Here is a tiny trained network, its code and every weight. The questions are about switching its units off for an input and a class, where a switched-off unit gives its printed mean instead of its output.

import numpy as np


def w(rows, s, z=0):
    codes = np.array(rows[::2]) - 128.0
    scale = np.full(codes.shape[1], s)
    scale[-1] = z or s
    return codes * scale


def norm(h):
    return h / np.sqrt((h * h).mean(-1, keepdims=True) + 1e-5)


def f(y):
    return np.maximum(y, 0)


def log_softmax(a):
    a = a - a.max(-1, keepdims=True)
    return a - np.log(np.exp(a).sum(-1, keepdims=True))


def net(x, mask):
    res = np.array(x, float).reshape(1, 6) / 4 @ E
    u = 0
    for l in range(2):
        y = f(norm(res) @ A[l][:, :-1].T + A[l][:, -1])
        res = res + np.where(mask[u : u + 8], y, B[l][:, -1]) @ B[l][:, :-1]
        u += 8
    return log_softmax(norm(res)[-1] @ U[:, :-1].T + U[:, -1])


A, B = {}, {}
E = w([
[69,250,167,193,86,38,160,124],'x0',
[96,97,69,217,69,153,54,113],'x1',
[129,130,125,124,125,129,130,130],'x2',
[81,104,51,141,184,88,161,237],'x3',
[130,124,130,134,131,120,127,126],'x4',
[129,129,120,124,127,128,131,128],'x5',
],0.0017)
A[0] = w([
[170,183,179,33,218,95,207,141,52],'L0N1',
[87,113,76,160,217,109,111,253,58],'L0N2',
[88,113,153,156,137,139,130,162,121],'L0N3',
[51,88,76,175,105,117,55,106,1],'L0N4',
[82,34,131,157,25,141,64,83,163],'L0N5',
[156,86,195,148,152,121,107,131,132],'L0N6',
[175,206,201,182,110,146,141,73,120],'L0N7',
[88,246,200,156,70,41,239,129,127],'L0N8',
],0.0022)
B[0] = w([
[226,155,165,246,98,233,205,226,192],'L0N1',
[94,44,90,89,32,53,221,72,189],'L0N2',
[181,153,90,103,120,88,133,100,141],'L0N3',
[213,244,105,201,87,209,188,164,147],'L0N4',
[223,205,131,123,161,135,203,186,209],'L0N5',
[129,117,106,81,105,127,124,161,148],'L0N6',
[52,58,75,63,75,76,200,112,201],'L0N7',
[104,123,107,89,250,118,19,141,253],'L0N8',
],0.0023,0.0028)
A[1] = w([
[150,141,221,59,188,119,185,153,91],'L1N1',
[70,113,80,102,168,65,227,185,3],'L1N2',
[165,27,104,60,170,192,131,139,151],'L1N3',
[135,194,202,107,106,128,132,58,199],'L1N4',
[170,123,197,77,77,191,75,23,50],'L1N5',
[66,209,145,170,144,41,120,154,111],'L1N6',
[172,74,93,82,180,190,93,159,149],'L1N7',
[95,130,62,254,42,193,36,135,113],'L1N8',
],0.0032,0.0004)
B[1] = w([
[176,178,66,247,72,245,117,163,226],'L1N1',
[155,28,117,159,3,92,154,74,232],'L1N2',
[59,216,180,122,154,67,47,46,254],'L1N3',
[129,5,50,156,139,84,149,186,210],'L1N4',
[32,34,13,150,98,3,203,224,218],'L1N5',
[115,99,179,9,183,197,2,19,231],'L1N6',
[64,237,206,123,152,100,61,81,227],'L1N7',
[223,170,213,98,186,206,236,201,204],'L1N8',
],0.0027,0.0031)
U = w([
[73,172,168,79,183,97,2,63,255],'0',
[104,36,70,133,72,36,178,146,79],'1',
[213,189,151,167,139,195,166,193,52],'2',
],0.0069,0.00022)

Each question gives the input, the list of numbers given to net, and the class t.
The units are the neurons (one row each of A and B). Each row of codes is followed by its name. A weight is (code - 128) times the scale printed after its matrix; where a second scale follows, it is the last column's (A, B and U).
mask holds one flag per neuron, layer by layer. A switched-off neuron (its flag False) gives its mean, the last column of its row in B, instead of its output. The means were averaged over made-up inputs and are rounded, as every weight is.
A unit's drop is (log p(t) with every unit on - log p(t) with that unit switched off) / (log p(t) with every unit on - log p(t) with every unit switched off).
The circuit of an input: a set's keep is (log p(t) with only the set's units on - log p(t) with every unit switched off) / (log p(t) with every unit on - log p(t) with every unit switched off). Starting from the 12 units with the biggest drops (on a tie, the unit counted first), units are removed one at a time, each time the one whose removal leaves the highest keep (on an exact tie, the one counted first), for as long as the keep stays at least 0.8.
circuit, biggest first: the units of the circuit, biggest drop first
most important unit: the unit with the biggest drop
k most important neurons: the k neurons with the biggest drops, biggest first
top k neurons in layer l: the k neurons of layer l with the biggest drops, biggest first
drop when u is switched off: that unit's drop, to one decimal
input [-6,-6,1,5,-7,-1], class 0: circuit, biggest first : [L1N3]
input [-5,-8,2,-5,0,1], class 2: top 2 neurons in layer 0 : [L0N1; L0N8]
input [8,4,-6,6,-3,5], class 0: 2 most important neurons : [L1N6; L1N5]
input [5,-5,-8,-6,0,-5], class 1: 3 most important neurons : [L1N4; L1N3; L1N7]
input [-8,2,6,5,3,8], class 0: circuit, biggest first : [L1N3; L1N7]
input [5,-7,0,-7,-1,7], class 1: circuit, biggest first : [L1N4; L1N5]
input [8,0,4,5,0,-7], class 0: top 2 neurons in layer 1 : [L1N6; L1N5]
input [5,-6,-7,5,5,6], class 2: 2 most important neurons : [L0N1; L0N7]
input [-6,-3,8,5,-8,-4], class 0: top 2 neurons in layer 1 : [L1N3; L1N7]
input [-4,0,-8,-7,-8,5], class 1: 2 most important neurons : [L1N5; L0N8]
input [7,3,6,-8,-1,0], class 1: 2 most important neurons : [L1N4; L1N5]
input [2,0,7,-3,0,7], class 1: top 3 neurons in layer 1 : [L1N3; L1N7; L1N4]
input [5,-4,-2,-6,8,3], class 1: 4 most important neurons : [L1N4; L1N3; L1N7; L1N5]
input [-6,-7,-3,-8,-6,-8], class 1: 2 most important neurons : [L1N5; L0N8]
input [2,4,-4,-4,5,6], class 1: most important unit : L0N1
input [-7,3,6,-8,-2,-5], class 1: 3 most important neurons : [L1N5; L0N8; L1N6]
input [4,6,-8,-2,2,-1], class 2: 2 most important neurons : [L1N8; L1N3]
input [6,-5,-6,3,-2,8], class 0: 2 most important neurons : [L1N6; L0N8]
input [-8,5,7,4,3,2], class 0: 2 most important neurons : [L1N3; L1N7]
input [7,5,-7,3,2,-7], class 0: most important unit : L1N6
input [3,8,-2,6,-5,0], class 2: top 2 neurons in layer 1 : [L1N8; L1N5]
input [3,7,5,0,-7,-8], class 2: drop when L1N8 is switched off : 0.1
input [2,-5,1,-2,4,-1], class 2: drop when L0N1 is switched off : 0.2
input [3,5,2,-4,3,2], class 2: top 2 neurons in layer 1 : [L1N8; L1N2]
input [7,-1,-1,4,3,2], class 0: drop when L1N6 is switched off : 0.6
input [8,3,-6,6,3,-5], class 0: top 2 neurons in layer 1 : [L1N6; L1N5]
input [-3,1,6,-7,5,-1], class 1: most important unit : L1N5
